Below is a small trained network, with its code and all its weights. Each question gives an input and a class and asks what happens when units are switched off, that is, made to give their printed mean instead of their output.

import numpy as np


def w(rows, s, z=0):
    codes = np.array(rows[::2]) - 128.0
    scale = np.full(codes.shape[1], s)
    scale[-1] = z or s
    return codes * scale


def f(y):
    return y / 2 * (1 + np.tanh(0.7978845608 * (y + 0.044715 * y**3)))


def log_softmax(a):
    a = a - a.max(-1, keepdims=True)
    return a - np.log(np.exp(a).sum(-1, keepdims=True))


def net(x, mask):
    res = np.array(x, float).reshape(1, 8) / 4 @ E
    y = f(res @ A[0][:, :-1].T + A[0][:, -1])
    res = res + np.where(mask, y, B[0][:, -1]) @ B[0][:, :-1]
    return log_softmax(res[-1] @ U[:, :-1].T + U[:, -1])


A, B = {}, {}
E = w([
[119,124,119,128,134,128,133],'x0',
[216,197,51,83,233,86,206],'x1',
[136,154,142,128,105,129,123],'x2',
[74,160,86,254,115,35,147],'x3',
[177,93,72,94,32,25,77],'x4',
[137,147,139,130,119,129,117],'x5',
[145,148,139,134,109,128,111],'x6',
[110,111,19,150,81,213,205],'x7',
],0.0058)
A[0] = w([
[172,111,30,182,25,244,203,108],'n1',
[162,43,78,92,79,55,100,106],'n2',
[163,96,130,48,154,225,69,93],'n3',
[186,105,84,111,45,65,102,168],'n4',
[99,147,159,202,203,192,147,134],'n5',
[63,81,171,195,90,162,74,88],'n6',
[115,60,70,126,123,162,201,253],'n7',
[110,141,114,255,168,60,133,180],'n8',
[178,72,159,35,138,179,126,65],'n9',
[44,54,188,158,58,168,88,67],'n10',
[150,158,49,83,205,82,136,140],'n11',
[162,131,49,77,26,77,85,125],'n12',
[180,224,107,122,183,86,206,83],'n13',
[204,193,103,97,167,114,189,123],'n14',
[193,86,159,23,112,192,120,81],'n15',
],0.0064,0.0047)
B[0] = w([
[212,129,212,173,187,118,117,232],'n1',
[84,179,119,137,203,168,168,199],'n2',
[94,163,57,151,80,29,190,179],'n3',
[111,139,138,75,163,189,177,234],'n4',
[49,185,100,69,137,133,130,182],'n5',
[152,103,42,115,121,172,92,176],'n6',
[137,101,207,105,110,103,135,253],'n7',
[130,124,126,135,62,49,180,224],'n8',
[135,152,75,187,83,59,150,164],'n9',
[177,68,59,135,161,182,63,190],'n10',
[132,47,127,109,133,189,73,214],'n11',
[78,180,132,72,217,152,146,224],'n12',
[156,62,57,98,104,165,55,198],'n13',
[104,49,106,133,81,118,69,202],'n14',
[150,174,69,212,102,2,175,183],'n15',
],0.0071,0.005)
U = w([
[147,52,2,139,98,184,21,2],'0',
[118,182,35,207,29,38,206,53],'1',
[124,123,163,112,109,139,140,253],'2',
[126,118,155,122,120,138,144,222],'3',
[126,133,142,118,111,144,128,176],'4',
[120,115,154,117,106,130,131,159],'5',
[53,207,98,96,200,192,167,30],'6',
[225,111,248,206,179,99,100,88],'7',
],0.0082,0.0044)

Each question gives the input, the list of numbers given to net, and the class t.
The units are the neurons (one row each of A and B). Each row of codes is followed by its name. A weight is (code - 128) times the scale printed after its matrix; where a second scale follows, it is the last column's (A, B and U).
mask holds one flag per neuron, in row order. A switched-off neuron (its flag False) gives its mean, the last column of its row in B, instead of its output. The means were averaged over made-up inputs and are rounded, as every weight is.
A unit's drop is (log p(t) with every unit on - log p(t) with that unit switched off) / (log p(t) with every unit on - log p(t) with every unit switched off).
The circuit of an input: a set's keep is (log p(t) with only the set's units on - log p(t) with every unit switched off) / (log p(t) with every unit on - log p(t) with every unit switched off). Starting from the 12 units with the biggest drops (on a tie, the unit counted first), units are removed one at a time, each time the one whose removal leaves the highest keep (on an exact tie, the one counted first), for as long as the keep stays at least 0.8.
units of the circuit, in order: the units of the circuit, biggest drop first
top k neurons: the k neurons with the biggest drops, biggest first
drop when u is switched off: that unit's drop, to one decimal
input [-6,2,5,-7,-3,-4,4,8], class 7: units of the circuit, in order -> (n1)
input [-8,-2,1,-8,-5,6,4,-7], class 1: units of the circuit, in order -> (n3 n15 n9)
input [-2,7,6,-8,2,3,-1,-1], class 1: units of the circuit, in order -> (n15 n3)
input [-1,2,-1,-3,7,-6,2,0], class 6: top 2 neurons -> (n12 n2)
input [6,1,4,4,7,4,-1,7], class 6: units of the circuit, in order -> (n12 n4)
input [6,8,-2,4,7,8,-6,-5], class 0: units of the circuit, in order -> (n13 n11)
input [-2,-5,-5,-2,1,-4,-1,7], class 7: units of the circuit, in order -> (n1 n7)
input [-2,6,5,-7,-7,-3,3,6], class 1: units of the circuit, in order -> (n3 n15)
input [7,8,5,7,-1,0,-2,2], class 0: top 3 neurons -> (n13 n11 n14)
input [5,2,-6,-8,2,8,6,4], class 1: units of the circuit, in order -> (n15 n3)
input [-3,8,8,-6,-4,-3,-6,0], class 0: units of the circuit, in order -> (n13 n14)
input [0,-4,-5,-2,6,-1,-3,6], class 6: units of the circuit, in order -> (n12 n2)
input [2,-8,-5,1,-7,-3,8,-3], class 0: units of the circuit, in order -> (n10 n6)
input [3,-6,7,8,-2,-2,-7,-6], class 1: units of the circuit, in order -> (n8)
input [-4,7,-4,-8,4,5,-8,-2], class 1: top 3 neurons -> (n15 n3 n9)
input [4,2,4,-7,-6,1,4,-6], class 1: top 3 neurons -> (n3 n15 n9)
input [3,8,-3,3,8,3,4,-2], class 0: top 2 neurons -> (n13 n11)
input [6,-7,-3,2,-5,3,1,5], class 0: top 2 neurons -> (n10 n6)
input [0,6,-2,4,0,-4,-1,-5], class 0: drop when n13 is switched off -> 0.4
input [-7,3,-1,-4,4,-1,4,8], class 7: drop when n1 is switched off -> 0.7
input [-5,-8,-1,1,4,-7,-4,1], class 0: drop when n10 is switched off -> 0.8
input [-4,-7,-5,5,-4,1,-6,1], class 0: top neuron -> (n10)
